Below are the code and all the weights of a small trained network. Each question names an input and a class and asks about switching units off, where a switched-off unit gives its printed mean instead of its output.

import numpy as np


def w(rows, s, z=0):
    codes = np.array(rows[::2]) - 128.0
    scale = np.full(codes.shape[1], s)
    scale[-1] = z or s
    return codes * scale


def f(y):
    return np.maximum(y, 0)


def log_softmax(a):
    a = a - a.max(-1, keepdims=True)
    return a - np.log(np.exp(a).sum(-1, keepdims=True))


def net(x, mask):
    res = np.array(x, float).reshape(1, 6) / 4 @ E
    y = f(res @ A[0][:, :-1].T + A[0][:, -1])
    res = res + np.where(mask, y, B[0][:, -1]) @ B[0][:, :-1]
    return log_softmax(res[-1] @ U[:, :-1].T + U[:, -1])


A, B = {}, {}
E = w([
[127,128,127,128],'x0',
[3,87,222,126],'x1',
[193,175,227,40],'x2',
[128,127,127,130],'x3',
[118,239,159,223],'x4',
[197,47,191,216],'x5',
],0.0034)
A[0] = w([
[43,103,186,127,33],'n1',
[132,114,49,176,103],'n2',
[97,122,150,127,185],'n3',
[38,228,65,28,59],'n4',
[36,97,225,141,45],'n5',
[200,174,246,53,59],'n6',
[205,155,72,135,51],'n7',
[74,181,189,217,120],'n8',
[168,72,175,175,63],'n9',
[78,90,96,173,98],'n10',
[141,110,140,145,106],'n11',
[197,55,202,197,55],'n12',
[202,159,67,126,54],'n13',
[209,165,61,125,50],'n14',
[188,165,232,50,63],'n15',
[67,192,90,63,66],'n16',
[176,65,184,179,62],'n17',
[54,103,171,135,58],'n18',
[65,89,38,195,29],'n19',
[125,154,135,146,91],'n20',
[165,153,180,87,62],'n21',
[142,36,97,68,34],'n22',
[91,53,139,47,131],'n23',
[163,154,178,85,66],'n24',
[60,76,32,217,37],'n25',
[115,185,141,180,220],'n26',
[208,155,61,139,64],'n27',
[2,100,215,118,27],'n28',
[112,218,162,152,94],'n29',
[139,73,112,80,223],'n30',
[178,141,93,134,77],'n31',
[222,137,60,145,63],'n32',
[121,29,95,72,46],'n33',
[91,163,102,86,85],'n34',
[187,78,181,194,60],'n35',
[122,245,159,213,3],'n36',
[85,120,159,126,209],'n37',
[99,160,110,103,91],'n38',
[141,55,130,59,68],'n39',
],0.0066,0.0033)
B[0] = w([
[144,121,116,44,154],'n1',
[90,157,168,130,180],'n2',
[151,126,164,112,199],'n3',
[97,22,64,167,213],'n4',
[151,120,108,25,179],'n5',
[29,186,138,129,202],'n6',
[142,120,127,56,161],'n7',
[164,183,64,143,206],'n8',
[111,73,85,132,155],'n9',
[81,158,140,121,165],'n10',
[126,111,119,135,137],'n11',
[99,50,58,144,179],'n12',
[137,118,129,56,163],'n13',
[138,119,129,47,168],'n14',
[39,179,139,130,193],'n15',
[107,62,80,152,174],'n16',
[108,66,75,135,162],'n17',
[134,126,117,59,153],'n18',
[41,185,139,122,170],'n19',
[133,140,106,130,132],'n20',
[78,150,140,123,149],'n21',
[158,185,42,138,157],'n22',
[164,176,87,165,202],'n23',
[79,151,139,127,151],'n24',
[27,188,145,127,189],'n25',
[191,154,165,169,247],'n26',
[144,122,124,51,174],'n27',
[145,112,116,6,183],'n28',
[157,155,63,145,171],'n29',
[190,177,154,170,254],'n30',
[139,124,124,85,148],'n31',
[152,122,123,46,180],'n32',
[154,185,38,145,163],'n33',
[114,89,103,144,154],'n34',
[107,66,75,152,166],'n35',
[161,194,4,141,159],'n36',
[167,123,192,114,228],'n37',
[121,102,101,136,144],'n38',
[141,177,64,151,160],'n39',
],0.038,0.0027)
U = w([
[150,102,132,38,79],'0',
[34,165,147,140,88],'1',
[190,166,83,175,46],'2',
[96,2,86,165,114],'3',
[149,124,150,144,246],'4',
[148,124,148,141,231],'5',
[152,70,237,171,69],'6',
[113,43,225,145,39],'7',
],0.008,0.011)

Each question gives the input, the list of numbers given to net, and the class t.
The units are the neurons (one row each of A and B). Each row of codes is followed by its name. A weight is (code - 128) times the scale printed after its matrix; where a second scale follows, it is the last column's (A, B and U).
mask holds one flag per neuron, in row order. A switched-off neuron (its flag False) gives its mean, the last column of its row in B, instead of its output. The means were averaged over made-up inputs and are rounded, as every weight is.
A unit's drop is (log p(t) with every unit on - log p(t) with that unit switched off) / (log p(t) with every unit on - log p(t) with every unit switched off).
The circuit of an input: a set's keep is (log p(t) with only the set's units on - log p(t) with every unit switched off) / (log p(t) with every unit on - log p(t) with every unit switched off). Starting from the 12 units with the biggest drops (on a tie, the unit counted first), units are removed one at a time, each time the one whose removal leaves the highest keep (on an exact tie, the one counted first), for as long as the keep stays at least 0.8.
units of the circuit, in order: the units of the circuit, biggest drop first
unit that matters most: the unit with the biggest drop
top k neurons: the k neurons with the biggest drops, biggest first
input [2,8,-6,-1,-6,-1], class 0: unit that matters most	n28
input [3,0,-7,1,-8,4], class 2: top 2 neurons	(n33; n22)
input [-6,-1,-7,1,3,1], class 1: units of the circuit, in order	(n25; n19)
input [-7,-1,5,7,5,-7], class 3: top 3 neurons	(n4; n16; n30)
input [-6,-5,8,-8,-7,0], class 1: units of the circuit, in order	(n6; n15)
input [5,-3,0,-1,1,-6], class 3: units of the circuit, in order	(n4; n16)
input [2,-7,-7,7,-2,4], class 0: units of the circuit, in order	(n32; n27)
input [1,8,3,0,-5,-1], class 0: top 2 neurons	(n28; n5)
input [-1,-5,-3,7,6,7], class 3: top 4 neurons	(n12; n35; n30; n17)
input [-4,-6,4,3,5,-6], class 0: units of the circuit, in order	(n14; n13)
input [0,-6,-3,-3,1,6], class 0: top 3 neurons	(n32; n4; n27)
input [5,-1,-8,1,-1,-5], class 1: top 2 neurons	(n25; n19)
input [-3,6,-6,5,-4,4], class 0: units of the circuit, in order	(n28; n5)
input [-7,7,8,6,-3,5], class 1: units of the circuit, in order	(n6)
input [6,-8,5,6,-1,-7], class 0: units of the circuit, in order	(n14; n13)
input [1,-5,-1,2,5,7], class 3: units of the circuit, in order	(n12; n35)
input [4,-5,1,-5,8,6], class 2: top 3 neurons	(n36; n8; n26)
input [0,0,-7,-6,1,-1], class 1: units of the circuit, in order	(n25; n19)
input [-7,8,-6,-7,-8,0], class 0: top 3 neurons	(n28; n5; n1)
input [-8,4,5,-6,-8,-3], class 2: unit that matters most	n23
input [4,-8,7,-6,-6,7], class 0: units of the circuit, in order	(n32; n14)
input [-8,7,6,6,-2,-8], class 3: top 2 neurons	(n4; n16)
